Each row comes from the steps of one path. Every step used is in the known rows, and no mark comes twice. Write the path behind each row, first mark first.
Each row is shifted at random along 7 fixed directions that mean nothing.
Known rows
gisi, susal, toled, nete, duku, mova: [-3.57  0.09  0.41 -0.91  0.24  0.42 -0.82 -1.05 -0.97  2.51  1.10  1.90
  2.59 -0.28  2.92  1.76  0.02  1.90  2.46  0.53 -0.24 -2.21  1.15 -1.94
  0.24 -0.65  0.50 -2.43  0.19 -3.26 -0.08  1.86 -1.34  1.23  2.62 -2.57
 -0.77  1.63  0.36 -0.35  1.13  0.92 -0.98]
gisi, susal, nete, toled: [ 1.12 -0.69 -1.37 -1.00 -0.53  0.86  1.58 -1.43  1.49  0.24 -0.17  1.91
  0.11  0.21  5.62 -2.81 -1.21 -0.93  1.35 -0.13  0.41  0.33  2.21 -0.36
  0.95  1.73 -2.30 -0.46  0.33 -1.46 -0.08 -0.54 -1.35  1.34  1.71  1.11
 -0.64  2.03 -0.34  2.41 -0.27  1.76 -0.53]
gisi, susal, toled, nete, duku: [-0.08 -0.37 -2.08  0.01 -1.50 -0.67 -0.78  2.95  0.77  0.40  2.69 -0.35
 -1.38  1.13  1.20 -4.45 -1.08 -3.01  0.40  0.74 -1.40  0.33  0.80  1.50
  0.59 -2.67 -4.51 -2.09  4.47  0.12 -0.13  0.49  0.81  1.09  1.04  0.39
  1.62  1.62 -0.72  0.88  1.52  1.85  0.97]
gisi, duku, mova, losip, doreg, toled, nete, susal: [-2.00  1.18  0.17  2.47 -1.25 -0.52  0.17  1.66  1.12  0.35 -0.74 -1.08
 -2.24 -1.84 -1.45 -0.93 -0.33 -2.05  1.13 -3.70  0.72 -0.10 -0.15 -0.76
 -0.81 -3.65  0.65  0.95 -1.16  1.52  4.63 -2.42  2.65  0.89 -1.94 -1.24
  0.15  1.05 -0.39  0.56  1.67  3.60 -0.52]
duku, nete, mova, losip, doreg: [ 4.74  3.15  3.26  0.08 -0.97 -1.64 -2.42 -1.28  1.27 -0.39  0.66  2.49
  1.57  4.59 -3.18  2.39 -1.02  0.06  1.32 -0.55  0.54 -2.84 -2.47 -1.01
  1.45  1.01  1.06  1.47 -2.31 -2.01 -0.01 -0.28 -1.96 -3.62 -0.60 -1.26
  1.34  2.09  1.92  0.86 -2.92 -0.16 -0.04]
doreg, losip, mova, toled, gisi, susal, nete: [ 1.51 -1.35 -0.01  0.92  1.19  1.18  2.51  0.36 -1.67  0.98  1.88 -1.19
  1.42 -1.15  1.58  0.90  3.68 -0.66  3.26  1.43 -2.78  1.89 -0.64 -1.65
 -0.22  0.48  0.21 -2.34 -0.53  0.14 -0.19  2.85 -5.21  0.81 -0.74 -0.53
 -2.87 -0.82  1.91  1.07  1.49 -0.14  0.23]
susal, toled, duku, nete: [-1.11 -0.81 -1.83  6.12  0.29  5.32  2.26 -0.96  1.82 -1.49  0.49  2.07
  0.13 -3.15  2.28  0.55  0.45  2.63  2.77 -1.36 -0.02 -0.63  1.16 -3.49
 -0.62  2.50  1.35  1.32 -0.54  0.46 -0.17  0.45 -4.16  3.88  1.83  1.00
 -1.97  0.58  0.09 -1.30  1.88 -2.95  3.82]
toled, susal, nete, duku, mova, losip, doreg: [ 2.23  0.99 -0.91  2.77 -2.43 -1.32  0.49 -0.03  1.60 -0.94 -0.39 -1.63
 -0.95 -1.75 -2.92 -2.60 -3.41 -3.49  1.18 -0.85  2.04 -1.00 -2.27  1.88
  1.33 -1.20 -1.85  1.93  2.84  4.29 -0.52 -4.77  2.46  0.81 -2.41  0.10
  1.47 -1.89  0.74 -0.98 -0.92  0.63 -1.76]
losip, mova, nete, susal: [ 4.10  2.33  4.30 -0.83 -0.19  0.93 -2.03 -1.84 -2.54  0.59 -2.91  3.41
  2.46  1.99  1.80  2.81  1.12  1.74  1.61  2.12  3.22 -1.85 -3.70 -0.17
  3.18  2.87  2.24  0.02 -0.76 -4.18  0.06  0.51 -4.04 -2.29  0.26 -1.75
 -1.29  0.24  2.74 -1.24 -1.04 -0.79 -4.12]
mova, nete, toled, gisi: [-3.20  0.27  3.09 -4.06  3.36  0.18 -0.36  2.52 -0.39  0.92  0.59  2.46
  0.88  0.76  3.99 -0.94  0.36  0.85 -1.85 -0.72 -3.54  0.47  0.73 -0.99
 -2.29 -0.74  2.40  1.05 -1.14 -2.74  0.74  3.06  0.28 -0.56  1.26 -2.78
  0.93  4.12 -2.55  2.46 -2.23  2.18  1.89]
toled, mova, nete, susal: [ 0.21 -1.18  0.33  4.00 -0.04  0.71 -0.22  1.60 -1.98 -0.62  1.20  1.41
 -0.02 -0.04  0.59 -1.82 -0.30 -0.50 -1.67  3.04  0.88 -0.32 -1.39 -0.48
  0.37 -0.61  0.95  0.05  3.36 -0.10 -1.13 -0.60 -1.31  0.71  0.17 -1.49
  0.37  1.19  1.13 -0.67 -1.78 -0.67 -0.39]
duku, nete, toled, mova, losip, doreg, gisi, susal: [ 1.05  0.16 -0.01 -3.85 -0.13 -0.45 -0.90 -2.79  0.77  1.31 -0.24  0.35
  0.79  4.66 -0.76  2.48  0.84  0.41 -0.33  1.94 -1.75  1.14  2.22 -0.18
 -0.91 -1.59 -0.41 -1.07 -2.44 -2.51 -2.78  1.74  1.01 -2.94 -0.58  0.08
  0.50 -0.41  0.50  1.24 -2.91  0.03  1.18]
nete, duku, mova, toled, susal: [-2.11 -0.33  1.23 -0.96  2.09  0.37 -1.49  2.37 -1.87 -1.36  2.00 -0.07
  0.54  0.44 -1.66  2.16 -0.36  0.85 -2.48 -1.13 -2.44 -1.38 -1.58 -1.09
 -0.91 -1.37  1.57 -0.53  1.49 -2.25  1.11  3.15 -0.12 -1.49  0.35 -1.78
  2.57  0.84 -1.62 -1.11 -2.14  0.09  0.17]
losip, doreg, toled, susal, nete: [ 3.20  0.95 -0.26 -1.21  1.10 -0.37  0.50  1.41 -2.81 -2.99  0.38 -0.45
  1.91  0.92 -1.17 -1.39  0.19 -0.10 -3.33  3.62 -1.37  0.53 -2.62 -0.22
  2.10  1.53 -1.02 -0.38  3.78 -0.73 -0.72  1.17 -2.41 -0.12  0.35  0.75
  1.28 -1.71  0.43 -0.56  2.37 -0.37 -0.48]
mova, duku, nete, toled: [ 0.16  1.13  1.32  3.12 -2.23  3.86 -0.21  0.34  0.57 -3.54 -4.38  2.55
 -2.16 -0.81 -0.70 -1.26 -0.12 -0.87  1.98 -3.90  3.33 -1.55  0.08  0.75
  0.79  2.56  1.21  2.51 -0.01  0.66  3.30 -2.68 -0.45  0.89  0.10  3.06
 -1.01 -0.52  0.76  0.13  0.93 -1.10 -0.48]
gisi, toled, nete, susal: [ 0.08 -0.53 -1.06 -2.45  1.02  4.24 -0.27 -0.08  0.26  1.18 -1.27  3.32
  0.33 -1.69  8.69 -1.15  1.24  0.46  1.02 -0.30  0.25  0.11  3.67  0.17
  0.47  2.40  0.35  0.87  0.92 -0.15  0.88  1.50  0.66  2.45 -0.04  0.75
 -0.61  1.61 -1.21  0.56 -0.33  0.56  0.28]
mova, toled, susal, nete, duku: [ 3.74  0.32 -1.87  3.84 -2.36 -0.88  0.14  1.91  1.01 -3.15  3.07 -0.58
 -0.94  1.28 -1.51 -3.95 -0.76 -1.98 -1.36  2.06  0.69 -0.07 -2.12  0.96
  1.73 -0.98 -4.16 -0.18  5.30  0.23 -2.81 -2.33 -1.05 -0.25  1.17  1.35
  2.25 -0.10  0.52 -0.61  0.54 -0.04 -1.62]
susal, toled, nete, duku, mova, losip, doreg, gisi: [-1.71  0.01 -1.53  1.43 -0.03 -0.06  0.26  1.07  0.04 -0.35  0.10 -1.61
  0.00 -1.69 -2.22  0.95  0.85 -0.08  1.85 -0.53  0.23 -0.12 -1.06  0.39
 -1.66 -1.05  0.83  2.15 -0.11  3.27 -0.56 -0.34  1.60  3.26 -0.68 -0.40
  0.79 -1.87 -0.76 -0.20  1.45 -2.68  2.61]
gisi, toled, susal, nete, duku, mova: [-5.74 -3.25 -0.68  3.73 -0.30 -3.97  0.22 -1.37 -0.29 -0.41  6.34 -0.19
  1.73 -1.02 -0.39 -1.93 -3.35  0.57 -3.55  1.86  1.45 -1.99  1.18 -4.11
 -0.50 -3.38 -0.18 -1.44 -0.56 -0.44 -1.12 -3.74 -0.20  0.87  3.53 -3.19
 -0.89  3.08  0.18 -1.06 -0.11  3.46 -4.73]
mova, losip, doreg, gisi, toled: [ 3.98 -1.18 -0.62  0.69  0.69 -1.50 -0.57 -0.70  1.49 -2.12  2.45 -1.31
 -1.56  2.07 -1.35  0.91  1.56 -1.12 -1.47  1.15 -0.21  0.26 -0.28 -0.33
  0.34  0.80 -1.85  1.01 -2.01  2.26  0.30  0.34 -2.64 -0.65 -1.27  0.81
  0.07 -0.03  1.38  1.75  0.12  0.74  0.10]
toled, nete, duku, mova, losip, doreg: [ 1.39  0.46  0.14 -1.15 -0.39  1.89 -1.33 -1.36  0.79  0.30 -3.06  0.54
  0.37 -2.37 -0.30  1.18 -1.71 -2.38  2.15 -1.70  1.89 -0.34 -1.22  2.00
  1.44  1.01  1.41  3.97  0.19  4.38  1.40 -0.85  2.50  1.07 -4.01  0.04
  1.03 -1.68 -0.94 -1.20 -1.97 -1.22 -0.51]
susal, toled, gisi, duku: [-2.09 -1.06  1.92 -6.10  3.17 -1.35  0.26 -1.30  1.23  2.16  1.79  1.29
  0.15 -2.34  5.11  0.40 -2.51  0.12 -3.00  0.47 -0.68  1.65  2.10 -0.16
  0.88  1.07 -0.57 -1.12 -0.36 -0.90  1.02  2.79  0.64 -1.23 -0.35 -0.83
  0.44  1.92 -1.67  1.56 -0.65  4.53 -2.25]
losip, doreg, gisi, susal, toled, duku, nete: [-0.71 -0.56 -2.51  2.99 -2.02 -1.15  0.99 -2.40  2.56 -0.88  2.95 -1.68
 -0.48  1.31 -2.70  0.14 -0.44  1.47 -1.12  1.46 -0.89  0.76  1.05 -3.96
 -1.62 -2.47 -1.15 -1.67 -1.75 -1.42 -1.32 -0.31 -2.40  0.44  2.17 -0.20
 -1.24  1.12  0.13 -0.37  2.39  0.36  1.28]
doreg, toled, mova, losip: [ 1.77 -1.29  2.05  0.05  3.83  3.73  1.20  0.32  0.55  0.71  0.00  2.59
 -0.18 -1.42  5.09  1.78  1.15 -0.74  0.17 -0.03 -1.27  0.12  1.13 -0.45
  1.33  1.74  0.64  1.22 -2.13  0.88  2.48  1.51 -1.76  1.51 -4.18  1.44
 -0.12  0.10 -0.72  1.02 -2.41  1.65  1.34]
toled, gisi, susal, nete, mova, duku: [-0.77 -0.98 -0.64  0.11  0.47 -3.38 -1.27  1.95 -2.59  2.20  2.97 -1.18
  1.89  2.80 -1.78 -0.45  0.49  1.67 -1.63  4.05 -1.93  0.63 -0.93  0.69
  0.21  0.31 -0.94 -4.70  3.61 -2.41 -3.57  3.95 -2.72 -2.45  2.91 -2.50
 -0.09  0.90  1.12  0.27  0.28 -1.67  0.46]
gisi, susal, nete, duku, mova, losip, doreg: [ 1.02  1.34 -1.40  0.38  0.43 -4.66 -2.16 -0.80  0.17  2.33  2.85 -1.45
  4.20  4.94 -3.99  3.17  0.02  3.35  1.72  1.98 -3.37 -1.50 -3.63 -1.82
 -0.24  0.04 -1.33 -2.90 -0.76 -3.94 -4.73  4.58 -4.39 -3.85  3.53 -4.40
  1.70  1.49  1.73  0.59 -0.48 -0.95  2.16]
doreg, toled, gisi, susal, nete: [-2.91 -3.07 -1.51 -2.59  3.37  1.04  2.73 -2.09 -0.85  1.06  1.51  0.72
  3.05 -1.99  6.08 -0.12  1.26  2.81 -1.88  3.25 -2.19  2.78  2.86 -2.65
 -0.22  3.00  0.62 -1.46 -1.13 -0.71 -1.20  3.56 -2.51  1.85  0.11  0.67
 -1.39  0.60 -2.18  1.56  0.73  0.39  0.13]
toled, mova, duku, nete: [-1.35 -2.05 -0.38  3.66  1.65  2.27 -1.58  0.98 -3.06 -1.96  0.57  0.91
  2.16  1.12 -4.65  2.66  0.62  2.59 -2.15  2.85 -1.51 -0.02 -1.58 -1.56
 -0.08  2.86  2.82 -0.83  2.24 -0.44 -2.62  4.89 -4.24 -1.75  0.65 -0.52
  0.04 -1.19  1.35 -2.14 -0.43 -4.71  3.30]
duku, mova, nete, toled, susal: [-0.03  1.64  2.03 -1.21  0.73  4.13  1.26  1.81  0.15 -0.88 -2.66  2.30
 -1.28 -0.64  2.24 -0.43 -0.21 -1.17  1.62 -3.89 -1.81 -1.18  0.88  0.64
 -1.35  0.52  1.01  1.97  0.62 -0.59  1.51 -0.10  2.01  0.27 -1.69 -0.13
  1.41  1.41 -1.00  0.29 -1.47  0.08  2.96]
gisi, duku, mova, toled, susal: [ 0.18 -1.36 -0.32  4.52 -0.37  0.08  0.85  0.09  1.69 -2.42  4.52 -1.08
 -2.02 -0.25 -3.16  1.38 -1.47 -1.16 -1.83 -1.63 -0.78 -0.27 -0.10 -3.29
 -0.76 -2.05 -0.59 -0.87  0.56 -0.07  1.03 -0.01 -2.12 -1.65 -0.88 -1.70
  1.12  2.11  0.59 -0.43 -0.40  2.43 -0.65]
doreg, gisi, toled, duku, nete: [-1.32 -1.50  0.60 -1.48  1.71  2.60 -1.10 -4.50  1.59 -0.15  1.13  3.28
  2.40  1.48  2.41  3.81  1.40  4.21 -1.98  1.87 -0.27 -0.89  3.91 -3.74
  1.14  2.30  1.43 -0.57 -5.19 -4.27 -1.56  2.92 -3.85 -1.57  2.07  1.10
 -1.73  2.13 -0.28 -1.04  0.87 -0.84  0.11]
mova, toled, nete, duku: [ 2.32  0.39  0.45  1.57 -0.97  4.02 -0.96  0.59  0.36 -1.40 -1.54  2.61
 -0.09 -1.08  3.70 -0.38  1.84 -0.86  2.27 -0.76  2.27 -1.18  0.01  0.25
  1.80  1.31  0.58  2.23  1.22  0.38  2.06 -0.90 -1.81  2.41 -0.03  1.13
 -0.78  0.43 -0.52 -0.34  0.31 -0.17 -2.09]
doreg, mova, duku, nete, susal, toled: [ 2.36  3.30  0.45  4.36 -2.73  2.26  1.66  0.49  1.89 -1.50 -2.69  1.17
 -2.29 -0.94  0.61 -0.84  0.97  0.95  3.16 -3.23  2.26 -0.78 -1.17  0.80
  0.17  3.01 -0.63 -0.06 -0.38 -0.65  0.69 -2.98 -0.33  1.58 -1.15  3.76
  0.82 -0.27  1.22 -0.18  2.91 -1.42  1.38]
toled, nete, duku, mova, losip: [ 0.17  1.38  1.92  0.92  0.60  2.46 -1.93  0.47  1.83  1.41 -0.15  3.21
  1.68  0.22  1.32  1.74 -0.52 -0.60  3.61 -1.65 -0.06 -3.10 -0.19 -0.40
  1.68  0.06  1.26  1.54 -0.98 -0.82  0.41  1.06 -1.20  0.55 -1.52 -1.44
  1.52  1.92 -0.11  0.24 -1.39  0.06  1.27]
gisi, toled, susal, nete, mova, losip: [-1.59 -0.93  1.61 -0.42  3.73  0.35 -0.45  3.02 -3.87  3.27  0.46  1.29
  1.82  0.93  4.67  0.33  4.30  3.37  2.36  0.92 -1.92 -3.02  1.62  0.19
 -0.08  2.08  1.05 -2.61  1.17 -2.86 -0.32  2.60 -2.42 -0.18  3.81 -2.41
 -3.09  0.19  2.45  0.43 -0.32 -0.21  0.21]
toled, gisi, susal, nete, duku, mova, losip, doreg: [-1.28  0.06 -0.79 -3.90  0.83 -4.93 -1.75 -1.86 -0.96  2.74  1.70 -2.22
  3.26  1.59 -3.04  1.63 -1.27  1.10 -0.72  3.35 -2.41  1.05 -2.05  0.95
  0.25 -0.64 -0.92 -2.41  1.41 -0.55 -4.30  3.73  0.29 -3.57  0.73 -3.13
  1.61 -1.00  0.65  0.00 -1.38 -0.48 -0.68]
mova, duku, nete, susal, toled, gisi: [-2.21  2.37 -1.04  2.69 -0.60 -0.26 -0.62  3.32 -0.76 -1.39  1.52  0.11
  0.22  1.10 -2.95 -0.79  1.21  3.33 -0.39  1.22 -2.10  0.49 -2.07  0.07
 -1.89  0.38 -0.15 -2.02  4.71 -2.10 -4.02  3.53 -0.78 -0.79  2.87 -0.37
  2.51 -0.57  1.08 -0.09  2.20 -3.57  4.08]
duku, nete, mova, losip: [-3.22 -2.58  1.02  1.88  1.66 -0.55 -0.70  3.31 -0.93 -1.79  1.74  0.31
 -1.44  0.13 -3.84 -2.25 -1.71 -1.88 -1.48 -2.50 -1.36 -0.63 -0.23 -0.12
 -1.41  0.18  2.10  2.16  0.14  2.61  2.74  0.93  1.77 -1.03 -1.94  0.84
  1.42  1.52 -1.32  1.15 -3.31 -1.46  3.47]

Which path is each row?
[ 1.02  1.30 -2.24 -5.28 -0.34 -2.54 -2.44 -1.04 -2.02  0.39  2.11 -1.51
  3.31  4.50 -4.13  3.49  0.50  1.64 -1.46  4.55 -2.70  0.87 -1.44  0.82
  0.43 -0.76 -2.32 -3.22  2.30 -3.22 -5.33  5.60 -0.49 -2.49  2.04 -1.20
  3.48 -1.05  0.08 -0.96  2.25 -3.66  2.37] | losip, doreg, gisi, susal, toled, nete, duku, mova
[ 2.84  3.61  2.94 -2.99 -1.51  0.06 -1.53  1.18 -1.01 -1.92 -3.60 -0.45
 -1.35  2.86 -3.93 -0.02 -0.56 -1.56 -1.88 -1.95 -0.09 -0.08 -1.93  2.34
  0.81 -0.64  0.46 -0.20  0.55 -2.10  1.65 -1.53  2.20 -3.00 -1.75  1.42
  2.14 -1.10  0.31 -1.28  0.34  0.69 -1.21] | losip, doreg, mova, duku, nete, toled, susal
[-1.85  0.47 -0.34  3.05  0.17  0.97  0.84  3.71 -1.71 -0.85 -0.98 -1.32
 -0.72 -1.18 -3.85 -0.07  1.17  0.89  1.91 -2.68 -1.06  0.95 -3.49  0.37
 -1.82  0.68  1.11  0.07  0.28  0.59  0.45  1.94  0.08  0.04 -0.74  1.52
  0.87 -2.04  0.35 -0.97  1.65 -3.69  4.27] | doreg, losip, mova, duku, nete, susal, toled
[ 4.12  4.13  2.65  0.52 -1.90  0.56  0.15 -3.29  4.42  2.29 -1.25  2.57
 -0.19  1.57  1.63  3.08  0.68  1.72  3.99 -1.59  2.24 -2.48  0.70 -0.74
  0.86 -0.15 -0.03  1.15 -5.12 -2.64 -0.23 -3.23 -0.37 -0.15  0.04  0.48
 -1.37  0.99  1.14 -0.16 -0.23  0.28 -0.11] | susal, toled, duku, nete, mova, losip, doreg, gisi
[ 0.15  1.64 -0.68 -4.40  2.55 -3.13 -1.81  2.47  0.31  0.69  0.30 -1.36
  2.73  3.08 -3.90  1.90 -0.49  1.59 -0.77 -0.39 -4.95 -0.25 -2.66  0.91
 -1.40  1.23 -0.23  0.12 -1.52 -1.63 -2.89  5.79 -0.06 -2.76  0.60 -0.91
  4.13  0.78 -2.29  1.63 -0.21 -2.21  6.45] | susal, nete, duku, mova, losip, doreg, gisi
[-1.60  0.50 -0.75 -0.90  0.46  1.73 -0.99  2.82 -4.73 -1.98 -4.64 -1.20
 -0.44 -0.69 -3.65  0.46  1.48  1.38 -2.96 -0.05 -1.01  2.08 -2.06  2.11
 -1.31  1.35  2.30  0.03  2.77  1.09  1.64  2.54  2.63 -0.85 -0.94  2.05
  0.54 -3.86 -0.96 -2.29  0.89 -3.32  2.26] | losip, doreg, toled, mova, duku, nete, susal
[ 0.36 -1.44 -0.65 -0.68 -0.16 -1.21  0.68 -1.03 -0.86  1.26 -1.93 -1.15
 -0.72 -0.68  0.83 -0.50  0.41 -1.33  0.16  1.61  2.67  1.19  1.48  1.93
  1.00 -0.58 -0.71 -0.17 -0.41  1.25 -0.37 -2.45  0.60  0.72  1.39  0.09
 -2.63 -2.08  1.42  0.81  0.62  1.15 -2.67] | susal, nete, toled, mova, losip, doreg, gisi, duku
[ 0.35  2.75 -0.13  0.30  0.00 -4.14 -0.90 -0.80  0.21  1.83  3.51 -1.66
  0.85  1.23 -2.99  3.62 -0.24  2.25  0.64  1.70 -0.84  0.24 -3.06 -0.31
 -0.23 -1.97 -1.10 -2.77  1.88 -2.05 -3.77  2.57 -1.12 -2.57  2.11 -4.51
  2.40 -0.35  3.16  0.20  0.52 -0.06 -0.21] | nete, susal, toled, gisi, duku, mova, losip, doreg
[ 1.07 -0.10 -1.17 -0.93 -0.78  1.20 -0.20  0.32 -1.81 -1.70 -0.87 -1.97
 -0.19  2.65 -3.75  3.07  2.92  2.41 -1.08 -1.20 -0.36  0.72  1.33 -0.74
 -2.11  0.68  1.75 -0.44 -1.08 -1.15 -0.20  1.30  0.06 -2.22  1.10  0.64
 -0.54 -0.85 -0.76 -0.82  0.29 -2.98  1.10] | losip, doreg, gisi, duku, nete, mova, toled, susal
[-2.91 -0.53 -0.43 -0.56  2.20  3.43  0.27  2.38 -3.02 -0.54 -1.43 -0.41
  0.96  2.25 -1.76  3.44  3.85  3.70  0.54 -1.10 -2.70 -0.55  1.62 -0.61
 -2.03  0.93  1.92 -1.54 -0.46 -3.93 -1.98  4.57 -2.08 -1.16  2.97 -1.36
  0.57  0.31 -0.19 -0.20  1.93 -4.14  4.75] | doreg, gisi, duku, mova, nete, toled, susal
[-1.58 -2.13 -0.91  0.19  0.59  3.81  1.26 -2.13  2.67  1.03 -1.14  1.65
 -0.77  0.32  2.48  1.82  0.78  0.60  1.63 -1.86  0.71  1.14  5.36 -0.44
 -0.94  0.51  0.59  1.09 -4.55  0.08 -1.17 -0.28  1.03  0.28 -0.97  2.14
 -0.80  0.48 -1.09  1.34 -1.89 -0.65  2.46] | doreg, gisi, duku, nete, toled, mova, losip
[ 1.18 -0.10 -1.10 -0.88 -3.58 -3.06  0.51 -3.18  1.49 -1.88  1.47 -1.29
 -0.66 -0.68 -1.32 -2.25 -3.40 -3.10 -2.78  1.14  3.55 -0.56  1.52  0.58
  1.30 -2.12 -3.05  0.17 -0.37  2.57 -0.59 -6.65  3.31  0.64 -0.43  1.42
  0.06 -0.21  0.08 -0.88  1.49  2.89 -5.39] | losip, doreg, gisi, toled, susal, nete, duku, mova
[-4.90  0.47 -0.76 -1.76  1.90 -1.04  1.42  0.53 -1.31  1.39 -1.31 -2.26
  0.91 -2.68  0.62  1.48  0.97  4.97 -1.98 -1.14 -1.97  3.33 -1.11 -1.13
 -4.89  1.35  4.37  0.05 -1.78  0.27 -0.85  2.22  2.76  1.29 -0.16 -0.98
  0.56 -0.81 -2.93 -0.66  0.17 -1.96  2.57] | losip, doreg, mova, duku, nete, susal, toled, gisi
[ 1.22 -0.50 -1.36 -3.15 -1.12 -4.54 -1.20  1.29  1.12  0.64 -1.03 -3.11
 -1.49  1.89 -2.10 -4.03 -1.04 -2.90 -1.19  0.71 -0.22  0.84 -0.60  3.36
  0.90 -1.01 -3.85 -0.78  0.93  1.38  0.34 -0.57  2.22 -1.73 -0.77  1.98
  0.99 -0.88 -0.99  2.14  0.23  2.26 -1.01] | mova, losip, doreg, gisi, susal, nete, duku
[ 2.33  3.48  1.92 -0.21 -2.25  2.02 -0.16  1.77 -0.98 -2.66 -3.83 -0.58
 -1.98  0.33 -3.02 -0.32  1.01 -2.35  1.17 -3.29  0.11  0.65 -1.08  2.31
 -0.35  0.14  1.50  0.49 -0.20  1.25  3.00 -2.04  0.37  0.82 -1.44  1.82
  0.21 -0.98  0.64  0.22  2.40 -0.81  0.74] | losip, doreg, mova, duku, nete, toled, gisi
[ 1.05  1.59  2.93 -3.45 -0.18  0.50 -2.33  2.26 -0.31 -0.03 -3.88 -0.01
 -2.56  0.82 -3.75 -0.62 -0.52 -3.01 -0.44 -2.74 -0.36 -1.15  0.19  3.46
  1.08 -1.02  1.10  1.25 -0.54  0.63  4.40 -0.03  3.36 -2.16 -2.49  2.37
  0.18 -0.87 -0.84 -0.38 -0.79 -0.51  1.58] | toled, duku, nete, mova, losip, doreg, gisi
[ 3.33  2.36 -0.56  1.52 -1.40  1.21  1.32 -1.98  3.68  0.60 -2.13  0.63
 -1.47 -2.21  0.84 -0.10 -2.30 -2.23  3.57 -2.78  0.58  0.08 -1.10  1.37
  0.87 -0.18 -1.48  2.64 -0.48  1.87 -0.04 -2.57  1.03  1.00 -0.85 -0.07
  0.06 -0.38  0.64 -0.66 -0.40 -0.11  1.56] | susal, nete, toled, duku, mova, losip, doreg
[ 2.85 -0.34 -1.50 -1.67  1.96  1.49  0.15 -1.11 -0.54  3.49 -2.24 -0.33
  1.02  0.21  4.17  3.04  4.47  3.46  2.93  0.66 -0.50  0.10  1.81  1.71
  0.23  3.49 -0.14 -0.35 -2.79 -0.23 -1.66  2.10 -1.94  0.69  2.32  0.26
 -3.52 -1.34  0.59 -0.77  0.96 -3.53  2.29] | susal, nete, mova, losip, doreg, gisi, toled, duku
[-2.14  0.74  0.29 -0.15  0.54 -1.40 -0.06  0.24 -1.62  0.37 -0.22 -0.08
  0.54  0.31 -1.20  0.81  1.24  2.28 -0.69  2.46 -0.09 -0.03 -0.57 -0.45
 -1.84 -0.98  1.79 -0.28  0.71 -0.95 -2.03  0.50  1.76  0.28  0.81 -0.36
  0.14 -2.28  1.26  0.12 -0.60 -1.36  1.00] | duku, nete, susal, toled, mova, losip, doreg, gisi
[ 1.46 -0.78  0.74  2.73 -0.29  1.39  0.90  3.50 -3.45 -1.33 -0.32 -1.59
 -0.03 -1.77 -1.27 -1.83  1.99 -2.65  2.02 -0.17  1.02 -0.53 -2.90  1.29
  1.86 -1.19 -0.15 -0.23  2.29  1.23  1.88 -2.00 -1.91  1.73 -0.27  1.14
 -1.45 -2.83  1.30 -1.54  1.51 -0.71 -2.76] | doreg, losip, mova, toled, susal, nete, duku
[-2.63 -2.68 -1.62 -0.62 -0.35 -3.42 -0.04  0.51 -0.91  0.51 -0.94 -3.72
 -2.86 -0.69 -2.08 -4.04 -0.32 -2.47 -2.37  1.88  0.70  2.02  0.25  2.25
  0.38 -3.72 -1.84 -0.92  2.00  1.09  1.22 -1.52  2.28  0.05  1.54  0.57
 -1.91 -2.40  0.13  0.02  0.91  1.17 -2.42] | mova, losip, doreg, gisi, susal, nete, toled, duku
[-1.68 -1.20 -3.18  0.31  0.82 -3.96 -1.11  4.01 -2.43 -0.81  2.78 -4.68
 -0.69  0.94 -6.16 -2.25 -0.29 -1.19 -1.83  0.39 -4.26  0.74 -2.19  2.51
 -2.00 -2.04 -3.00 -1.41  4.57  3.22 -2.45  2.03  2.52 -2.25  1.41 -1.55
  2.11 -1.87  0.69 -1.13  0.66 -1.29  3.20] | gisi, toled, susal, nete, duku, mova, losip, doreg
[ 2.46  0.29 -3.49  2.11 -1.84  0.48  0.95  1.05  1.10 -0.63  1.51 -1.35
  0.74  1.46  2.70 -1.92  1.72  0.89  0.93  0.53  0.24 -1.04  2.19 -1.11
 -0.87 -0.63 -2.33 -0.87 -0.75  0.23 -1.75 -2.92 -2.36  3.65  3.62  0.03
 -1.48  1.15 -0.43  0.85  2.87  0.84  0.04] | losip, doreg, gisi, toled, susal, nete, duku
[ 1.69 -2.18 -4.85 -0.10 -0.13  1.67  3.54  0.39 -2.84 -0.69  0.09 -2.88
  0.21 -2.00  1.95 -1.54  1.73 -0.68  0.39  1.19 -1.18  4.18  1.43  1.35
 -1.25  2.29 -1.01 -0.49  1.99  5.08 -0.25  0.39 -0.03  4.14 -0.77  2.05
 -1.33 -1.97 -1.71  0.60  1.50 -3.95  2.68] | losip, doreg, toled, gisi, susal, nete, mova
[ 0.46 -0.39  1.89 -3.99  0.33 -4.70 -1.28 -0.51 -0.08  3.51  0.46 -2.32
 -2.82  0.97 -0.56  0.07 -0.59 -1.64 -1.98  1.38  0.75  0.30 -0.15  2.72
  1.24 -3.63 -2.25 -2.36 -0.06 -1.07  2.31 -0.63  2.96 -2.23 -0.56 -0.43
 -0.92 -1.02  0.43 -0.34 -1.26  2.78 -3.48] | nete, mova, losip, doreg, gisi, susal, toled, duku
